Here is a tiny trained network, its code and every weight. The questions are about switching its units off for an input and a target symbol, where a switched-off unit gives its printed mean instead of its output.

import numpy as np


def w(rows, s, z=0):
    codes = np.array(rows[::2]) - 128.0
    scale = np.full(codes.shape[1], s)
    scale[-1] = z or s
    return codes * scale


def f(y):
    return y / 2 * (1 + np.tanh(0.7978845608 * (y + 0.044715 * y**3)))


def softmax(a):
    e = np.exp(a - a.max(-1, keepdims=True))
    return e / e.sum(-1, keepdims=True)


def log_softmax(a):
    a = a - a.max(-1, keepdims=True)
    return a - np.log(np.exp(a).sum(-1, keepdims=True))


def net(x, mask):
    ids = ['Ξβεθφψ'.index(c) for c in x.split()]
    T = len(ids)
    res = E[ids] + P[:T]
    r = res
    for j in range(3):
        rows = slice(3 * j, 3 * j + 3)
        q, k, v = (r @ M[0][rows].T for M in (Q, K, V))
        z = softmax(np.where(np.tri(T) > 0, q @ k.T / 3**0.5, -1e9)) @ v
        o = O[0][rows]
        res = res + np.where(mask[j], z, o[:, -1]) @ o[:, :-1]
    y = f(res @ A[0][:, :-1].T + A[0][:, -1])
    res = res + np.where(mask[3:19], y, B[0][:, -1]) @ B[0][:, :-1]
    return log_softmax(res[-1] @ U[:, :-1].T + U[:, -1])


Q, K, V, O, A, B = {}, {}, {}, {}, {}, {}
E = w([
[116,61,28],'Ξ',
[181,66,153],'β',
[104,8,128],'ε',
[201,240,148],'θ',
[25,193,254],'φ',
[77,217,106],'ψ',
],0.0067)
P = w([
[179,95,187],'0',
[140,194,43],'1',
[83,80,217],'2',
[114,226,17],'3',
[33,132,134],'4',
[254,38,159],'5',
[72,82,167],'6',
],0.0075)
Q[0] = w([
[199,181,55],'h0',
[227,183,76],'h0',
[236,174,73],'h0',
[85,215,102],'h1',
[1,192,226],'h1',
[114,217,101],'h1',
[201,189,166],'h2',
[55,64,86],'h2',
[200,178,172],'h2',
],0.0078)
K[0] = w([
[237,41,118],'h0',
[244,25,72],'h0',
[245,22,50],'h0',
[33,225,67],'h1',
[51,224,217],'h1',
[67,219,55],'h1',
[47,188,2],'h2',
[212,66,255],'h2',
[54,200,10],'h2',
],0.0072)
V[0] = w([
[154,22,145],'h0',
[35,215,159],'h0',
[9,186,188],'h0',
[129,121,15],'h1',
[254,62,187],'h1',
[43,187,45],'h1',
[114,236,20],'h2',
[148,30,245],'h2',
[90,108,192],'h2',
],0.007)
O[0] = w([
[216,30,76,188],'h0',
[23,162,235,81],'h0',
[26,113,239,100],'h0',
[241,50,30,96],'h1',
[50,223,2,246],'h1',
[237,42,211,24],'h1',
[204,223,176,1],'h2',
[48,41,94,255],'h2',
[75,42,179,153],'h2',
],0.0054,0.0033)
A[0] = w([
[207,24,116,80],'n0',
[59,92,152,79],'n1',
[253,213,85,211],'n2',
[57,79,144,77],'n3',
[103,60,57,137],'n4',
[167,23,104,70],'n5',
[155,238,61,232],'n6',
[61,85,151,79],'n7',
[67,64,162,112],'n8',
[109,134,50,241],'n9',
[63,83,164,101],'n10',
[176,219,224,217],'n11',
[138,204,73,252],'n12',
[58,98,164,104],'n13',
[138,113,216,230],'n14',
[111,153,60,234],'n15',
],0.0071,0.0039)
B[0] = w([
[255,105,69,155],'n0',
[195,154,152,178],'n1',
[203,222,170,211],'n2',
[193,141,141,187],'n3',
[140,72,64,243],'n4',
[231,86,84,166],'n5',
[97,210,172,199],'n6',
[203,154,153,180],'n7',
[182,138,174,198],'n8',
[74,128,52,255],'n9',
[183,150,173,187],'n10',
[132,30,218,152],'n11',
[76,197,148,199],'n12',
[180,145,168,184],'n13',
[85,90,203,157],'n14',
[58,147,63,227],'n15',
],0.0073,0.0061)
U = w([
[232,137,108,2],'Ξ',
[202,162,173,65],'β',
[203,58,100,162],'ε',
[70,84,175,150],'θ',
[2,72,79,117],'φ',
[69,206,109,224],'ψ',
],0.0083,0.0044)

Each question gives the input, a string of symbols that net reads in full, and the target symbol t.
The units are the heads (3 rows each of Q, K, V and O) and the neurons (one row each of A and B). Each row of codes is followed by its name. A weight is (code - 128) times the scale printed after its matrix; where a second scale follows, it is the last column's (O, A, B and U).
mask holds one flag per unit, heads first, then neurons. A switched-off unit (its flag False) gives its mean, the last column of its rows in O or B, instead of its output. The means were averaged over made-up inputs and are rounded, as every weight is.
A unit's drop is (log p(t) with every unit on - log p(t) with that unit switched off) / (log p(t) with every unit on - log p(t) with every unit switched off).
The circuit of an input: a set's keep is (log p(t) with only the set's units on - log p(t) with every unit switched off) / (log p(t) with every unit on - log p(t) with every unit switched off). Starting from the 12 units with the biggest drops (on a tie, the unit counted first), units are removed one at a time, each time the one whose removal leaves the highest keep (on an exact tie, the one counted first), for as long as the keep stays at least 0.8.
circuit, biggest first: the units of the circuit, biggest drop first
unit that matters most: the unit with the biggest drop
k most important neurons: the k neurons with the biggest drops, biggest first
which heads matter: for each layer, one digit per head in row order, 1 if its drop is at least 0.15 and else 0, layers parted by /
drop of u: that unit's drop, to one decimal
input ε Ξ β β ψ, target θ: circuit, biggest first	(h1, h0, n14)
input β β φ β ψ, target θ: circuit, biggest first	(h1, h0)
input β ε ε ε β β β, target φ: circuit, biggest first	(h1, n2, n0)
input φ φ ψ β β, target θ: circuit, biggest first	(h0, n14, h1)
input φ ψ θ, target θ: circuit, biggest first	(h0, n11, h1, n14)
input φ Ξ β Ξ Ξ φ, target θ: unit that matters most	n11
input ε β ε ε, target φ: which heads matter	000
input ε β ε ψ, target Ξ: 2 most important neurons	(n2, n0)
input ψ Ξ ψ θ φ φ Ξ, target β: which heads matter	110
input φ β Ξ ψ β, target θ: 4 most important neurons	(n2, n14, n0, n5)
input β β β, target φ: which heads matter	110
input β β ε, target ε: which heads matter	101
input β φ ε, target β: which heads matter	100
input Ξ φ β, target β: which heads matter	100
input β β β ε Ξ, target ε: which heads matter	011
input ε β ε Ξ, target ε: 2 most important neurons	(n0, n5)
input θ φ θ β θ ε, target φ: which heads matter	010
input Ξ φ ε φ ε ε β, target β: drop of h2	0.2
input ε β θ φ φ ψ θ, target θ: drop of n14	0.1
input β φ β ψ, target Ξ: drop of h1	3.4
input β θ β β φ β ε, target β: drop of h0	1.2
